-2.916 1.996 -5.397 -5.380 -0.902 1.671 0.681 -1.242 0.706 -1.296 0.568 1.506 0.634 0.322 0.422 1.024 -0.394 0.453 -0.436 0.526 -1.053 -0.305 0.224 -1.209 -0.620 -0.080 -3.070 2.728 0.021 -0.437 -1.403 0.871 -0.412 -3.408 0.606 -1.392 -2.747 0.499 2.140 2.642 2.429 -0.241 0.557 -0.231 -0.601 -1.099 0.182 => <26> > [25]
-3.548 2.526 -4.671 -0.998 -1.997 2.020 -0.314 -1.001 0.289 -0.342 1.218 0.944 0.340 0.966 0.368 0.212 -0.413 0.272 -0.503 1.901 -1.456 -0.087 3.015 -0.689 0.864 0.057 -2.903 0.100 -0.237 -0.069 -2.083 -1.312 0.086 -1.877 1.572 -1.025 -3.362 -0.024 1.908 4.812 3.535 -0.470 0.263 -0.174 -1.057 0.037 -1.202 => <26> > [27]
-1.768 2.185 -0.316 -5.721 0.237 3.806 1.380 0.442 -0.128 1.138 -0.442 3.054 0.529 3.054 0.651 0.642 -1.592 0.766 0.962 2.056 -2.416 -0.091 0.517 1.254 1.883 0.662 -1.421 0.611 -1.097 -0.277 -3.148 -0.250 0.974 -3.894 1.173 -1.467 0.372 0.562 1.963 4.226 2.540 2.109 1.683 0.791 0.941 -1.425 1.070 => <20> > [26]
-0.598 2.445 -1.871 -7.598 -2.105 0.970 -0.172 -1.387 -0.017 -0.385 -0.454 1.777 0.724 0.880 0.147 1.898 0.589 0.938 0.231 -0.145 -0.836 0.093 2.699 0.296 1.423 1.150 -4.391 3.425 1.682 -0.470 -4.503 0.978 -0.567 -1.140 1.034 -1.317 -2.031 1.064 4.677 2.634 1.426 0.270 1.469 0.679 1.267 -1.216 -0.744 => <22> > [9]
-1.375 1.333 3.275 -2.195 -1.297 5.763 -0.039 1.414 0.507 3.482 -0.452 2.724 0.966 2.928 -0.433 -0.583 -0.167 1.117 1.799 2.107 -2.349 0.578 1.103 2.104 3.677 1.980 0.365 -4.423 -0.373 1.574 -7.019 -0.956 2.497 -3.274 0.827 -2.076 1.085 -0.779 0.740 4.545 1.275 2.273 1.907 0.276 2.447 -1.964 1.788 => <21> > [12]
-0.041 0.768 -3.327 -0.737 -0.790 -0.791 0.528 -1.272 0.282 -0.455 0.235 -0.174 0.879 -0.300 0.490 -1.519 0.721 0.361 -0.526 -0.693 -0.059 0.064 2.046 -0.618 -0.703 -0.206 -2.933 1.263 -0.422 -0.209 1.164 -0.315 -0.352 -0.638 0.321 0.032 -3.958 -0.020 2.107 1.627 0.801 -1.207 -0.196 -0.500 -1.563 0.128 -0.439 => <26> > [27]
-0.897 2.190 0.925 -3.365 0.987 5.315 1.883 0.157 0.289 1.465 -0.284 3.029 -0.641 2.776 0.073 0.126 -1.420 0.596 0.262 2.525 -1.782 -0.630 -0.261 1.762 1.835 0.903 -0.578 -0.698 -0.126 0.358 -3.657 0.637 1.986 -3.307 0.666 -1.304 1.469 -1.227 1.866 2.546 0.273 2.901 2.056 -0.117 1.253 -2.705 2.329 => <20> > [26]
-1.365 0.987 -0.925 -1.723 -0.786 1.633 -0.604 -0.352 0.370 -0.102 -0.476 1.467 1.020 0.689 0.321 -0.007 0.611 0.673 -0.179 -0.294 -1.602 -0.065 2.951 -1.473 0.650 -0.015 -2.922 -1.765 0.684 0.938 -2.452 -0.884 0.840 -0.068 -1.398 -0.668 -3.270 0.677 2.191 1.905 0.053 0.762 0.980 -0.608 0.033 -0.987 -0.227 => <21> > [37]
-0.988 1.775 -3.138 -5.248 -0.502 1.995 0.784 -0.800 0.539 -0.832 0.526 1.829 0.023 1.156 0.243 1.535 -0.291 0.340 0.164 0.397 -1.077 -0.256 0.105 -0.526 0.047 0.351 -2.565 2.162 0.084 -0.194 -1.905 1.188 -0.419 -2.468 0.413 -1.137 -1.878 0.674 2.683 1.010 0.574 1.041 1.068 -0.013 0.208 -1.544 1.126 => <26> > [25]
0.416 1.038 -1.069 -0.404 -0.419 1.144 -0.022 -0.479 0.187 -0.305 0.247 1.997 0.219 1.367 0.132 0.435 0.605 0.608 0.592 -0.077 -1.415 -0.178 2.179 -0.927 0.357 0.008 -1.950 -1.504 0.371 1.285 -0.685 -1.285 0.722 0.861 -0.984 -0.518 -3.718 1.073 2.050 0.381 -1.104 1.912 1.115 -0.428 0.191 -1.225 0.914 => <21> > [37]
-0.051 1.501 1.365 -2.404 -0.859 0.308 -0.134 -0.303 -0.530 0.884 -0.482 0.714 -0.107 0.428 0.153 0.441 0.150 0.570 -0.235 0.354 -0.170 -0.130 1.856 1.059 1.708 0.806 -1.977 1.142 1.383 -0.534 -2.756 0.514 0.196 0.079 0.841 -0.335 0.481 -0.424 2.502 1.719 0.962 0.427 0.972 0.796 1.220 -0.831 -0.549 => <22> > [18]
0.310 1.294 0.121 -2.739 0.632 1.475 0.940 -0.317 0.072 -1.084 -0.690 1.665 -0.310 1.221 0.537 0.297 -0.011 0.424 -0.275 0.374 -1.011 -0.169 1.074 0.375 0.867 0.163 -2.074 0.617 0.755 -0.206 -1.769 0.603 0.792 -0.456 -0.607 -0.501 -0.485 -0.217 2.483 0.946 -0.697 1.462 1.020 0.072 0.733 -1.650 0.713 => <20> > [32]
0.098 1.526 -2.071 -1.158 -1.281 1.009 1.055 -1.125 0.613 0.495 0.358 0.482 0.047 1.014 0.257 -1.005 0.553 0.474 0.058 0.371 -0.678 -0.213 1.269 0.417 0.278 0.577 -2.490 1.094 -0.139 0.392 -0.702 0.299 0.551 -1.369 1.470 -0.684 -2.914 -0.724 2.146 2.058 0.890 0.208 0.419 -0.145 -0.748 -1.074 0.919 => <26> > [23]
-0.895 1.021 -1.440 0.613 0.137 0.786 -0.169 -0.635 0.003 -0.740 -0.248 1.300 0.211 0.884 0.704 0.465 -0.079 0.228 -0.083 0.138 -1.822 0.224 2.356 -1.579 -0.061 -0.491 -2.339 -1.706 0.961 0.934 0.099 -1.058 0.802 1.212 -1.771 -0.636 -3.419 0.846 1.731 0.543 -0.525 1.379 -1.046 -0.223 -0.297 -1.127 0.262 => <21> > [37]
-2.237 1.137 -0.181 -1.069 0.249 1.829 0.047 -0.571 -0.055 0.668 -0.742 0.901 0.507 0.244 0.404 -0.294 -0.361 0.312 -0.809 0.513 -1.457 -0.161 1.119 -1.049 0.120 -0.193 -1.918 -1.086 1.057 0.254 -2.025 -0.065 1.089 -1.525 -1.069 -0.653 -0.460 -0.711 1.089 1.885 0.235 0.957 0.429 -0.191 0.301 -1.580 -0.055 => <20> > [32]
-0.394 1.242 -1.009 1.454 -1.251 1.229 -0.015 -0.534 0.336 0.279 -0.020 0.889 0.433 0.866 -0.149 -0.366 0.589 0.444 0.401 0.693 -1.240 -0.008 2.721 -0.747 0.909 0.234 -1.749 -1.982 0.342 1.134 -0.892 -1.455 0.946 0.940 -0.453 -0.750 -3.253 0.055 1.758 1.679 -0.182 0.825 1.088 0.003 -0.092 -1.234 0.399 => <21> > [37]
